Below are the code and all the weights of a small trained network. Each question names an input and a target symbol and asks about switching units off, where a switched-off unit gives its printed mean instead of its output.

import numpy as np


def w(rows, s, z=0):
    codes = np.array(rows[::2]) - 128.0
    scale = np.full(codes.shape[1], s)
    scale[-1] = z or s
    return codes * scale


def norm(h):
    return h / np.sqrt((h * h).mean(-1, keepdims=True) + 1e-5)


def f(y):
    return np.maximum(y, 0)


def softmax(a):
    e = np.exp(a - a.max(-1, keepdims=True))
    return e / e.sum(-1, keepdims=True)


def log_softmax(a):
    a = a - a.max(-1, keepdims=True)
    return a - np.log(np.exp(a).sum(-1, keepdims=True))


def net(x, mask):
    ids = ['ΘΞΣΨαβδεηλφω'.index(c) for c in x.split()]
    T = len(ids)
    res = E[ids] + P[:T]
    r = norm(res)
    for j in range(2):
        rows = slice(2 * j, 2 * j + 2)
        q, k, v = (r @ M[0][rows].T for M in (Q, K, V))
        z = softmax(np.where(np.tri(T) > 0, q @ k.T / 2**0.5, -1e9)) @ v
        o = O[0][rows]
        res = res + np.where(mask[j], z, o[:, -1]) @ o[:, :-1]
    y = f(norm(res) @ A[0][:, :-1].T + A[0][:, -1])
    res = res + np.where(mask[2:6], y, B[0][:, -1]) @ B[0][:, :-1]
    return log_softmax(norm(res)[-1] @ U[:, :-1].T + U[:, -1])


Q, K, V, O, A, B = {}, {}, {}, {}, {}, {}
E = w([
[100,175,192,146,89,99],'Θ',
[102,61,146,105,145,160],'Ξ',
[74,91,132,136,89,144],'Σ',
[110,133,99,105,74,92],'Ψ',
[54,100,123,156,116,65],'α',
[131,130,197,169,129,91],'β',
[155,128,188,142,109,114],'δ',
[86,130,177,94,161,98],'ε',
[165,170,182,74,106,121],'η',
[146,217,87,129,141,2],'λ',
[115,93,28,202,204,136],'φ',
[151,103,65,76,111,66],'ω',
],0.022)
P = w([
[186,48,157,116,97,96],'0',
[36,198,27,134,71,155],'1',
[51,180,51,178,97,119],'2',
[31,134,100,158,125,118],'3',
[22,145,137,143,136,119],'4',
[25,132,129,155,136,99],'5',
[7,109,131,131,140,94],'6',
],0.012)
Q[0] = w([
[229,75,146,108,172,174],'h0',
[250,95,115,193,178,181],'h0',
[233,143,106,146,254,213],'h1',
[103,56,162,90,119,60],'h1',
],0.031)
K[0] = w([
[98,228,141,197,158,203],'h0',
[15,181,54,162,189,176],'h0',
[53,229,59,199,175,251],'h1',
[128,131,157,142,61,91],'h1',
],0.025)
V[0] = w([
[253,42,72,163,81,230],'h0',
[206,172,6,76,121,63],'h0',
[29,137,104,197,38,132],'h1',
[121,218,217,101,10,118],'h1',
],0.03)
O[0] = w([
[173,254,148,83,100,127,171],'h0',
[123,180,97,166,206,85,159],'h0',
[58,135,182,95,127,69,1],'h1',
[122,154,222,211,112,86,154],'h1',
],0.027,0.0074)
A[0] = w([
[115,179,210,187,169,150,121],'n0',
[126,95,211,85,31,152,122],'n1',
[136,119,103,1,119,190,54],'n2',
[22,46,165,81,101,120,7],'n3',
],0.032,0.0016)
B[0] = w([
[87,90,115,91,117,237,185],'n0',
[76,130,7,125,155,36,251],'n1',
[54,64,197,101,199,217,196],'n2',
[254,175,200,119,159,156,213],'n3',
],0.025)
U = w([
[95,94,137,131,150,128,87],'Θ',
[155,153,171,164,62,219,103],'Ξ',
[191,190,82,132,168,146,101],'Σ',
[139,146,83,113,6,149,97],'Ψ',
[105,72,65,155,83,36,85],'α',
[193,103,199,94,181,89,95],'β',
[189,21,95,135,113,160,136],'δ',
[37,168,188,144,164,154,81],'ε',
[103,97,204,187,96,62,155],'η',
[79,126,164,46,110,67,126],'λ',
[104,88,120,69,142,201,212],'φ',
[80,82,113,150,185,117,254],'ω',
],0.015,0.0086)

Each question gives the input, a string of symbols that net reads in full, and the target symbol t.
The units are the heads (2 rows each of Q, K, V and O) and the neurons (one row each of A and B). Each row of codes is followed by its name. A weight is (code - 128) times the scale printed after its matrix; where a second scale follows, it is the last column's (O, A, B and U).
mask holds one flag per unit, heads first, then neurons. A switched-off unit (its flag False) gives its mean, the last column of its rows in O or B, instead of its output. The means were averaged over made-up inputs and are rounded, as every weight is.
A unit's drop is (log p(t) with every unit on - log p(t) with that unit switched off) / (log p(t) with every unit on - log p(t) with every unit switched off).
The circuit of an input: a set's keep is (log p(t) with only the set's units on - log p(t) with every unit switched off) / (log p(t) with every unit on - log p(t) with every unit switched off). Starting from all 6 units, units are removed one at a time, each time the one whose removal leaves the highest keep (on an exact tie, the one counted first), for as long as the keep stays at least 0.8.
circuit, biggest first: the units of the circuit, biggest drop first
unit that matters most: the unit with the biggest drop
k most important neurons: the k neurons with the biggest drops, biggest first
heads that matter: for each layer, one digit per head in row order, 1 if its drop is at least 0.15 and else 0, layers parted by /
input Σ α ε Θ, target λ: heads that matter -> 11
input α Ξ ε ε, target β: circuit, biggest first -> (n3 h1)
input Θ ε η, target η: circuit, biggest first -> (h1)
input ε η η ε δ, target δ: heads that matter -> 10
input ω Σ ε ε Σ Ψ, target Σ: heads that matter -> 10
input β ε ω ε ε η, target α: heads that matter -> 11
input ω ω Σ ω η β λ, target Σ: 2 most important neurons -> (n1 n2)
input Ψ ω ω Θ ω ω, target ε: circuit, biggest first -> (h1 n0)
input ε Ξ η ε Σ Σ, target δ: circuit, biggest first -> (h0 n3)
input η Ξ α, target Ξ: heads that matter -> 01
input Θ ε Θ, target η: heads that matter -> 01
input β Ξ ε ω λ ω, target α: heads that matter -> 11
input Θ η ω η ω Σ, target η: heads that matter -> 01
input Ψ η λ ε ε, target ε: heads that matter -> 01
input Ξ ω β, target φ: heads that matter -> 01
input η ω δ Ψ, target Ξ: unit that matters most -> h1
input ε Θ ω α ω, target δ: heads that matter -> 10
input β ω Θ, target α: circuit, biggest first -> (h0 n1)
input Ξ Σ ω Σ Θ, target φ: circuit, biggest first -> (h1 n2)
input ω ω ω ω δ, target Σ: circuit, biggest first -> (h0)
input ω δ Θ, target Σ: 2 most important neurons -> (n1 n2)
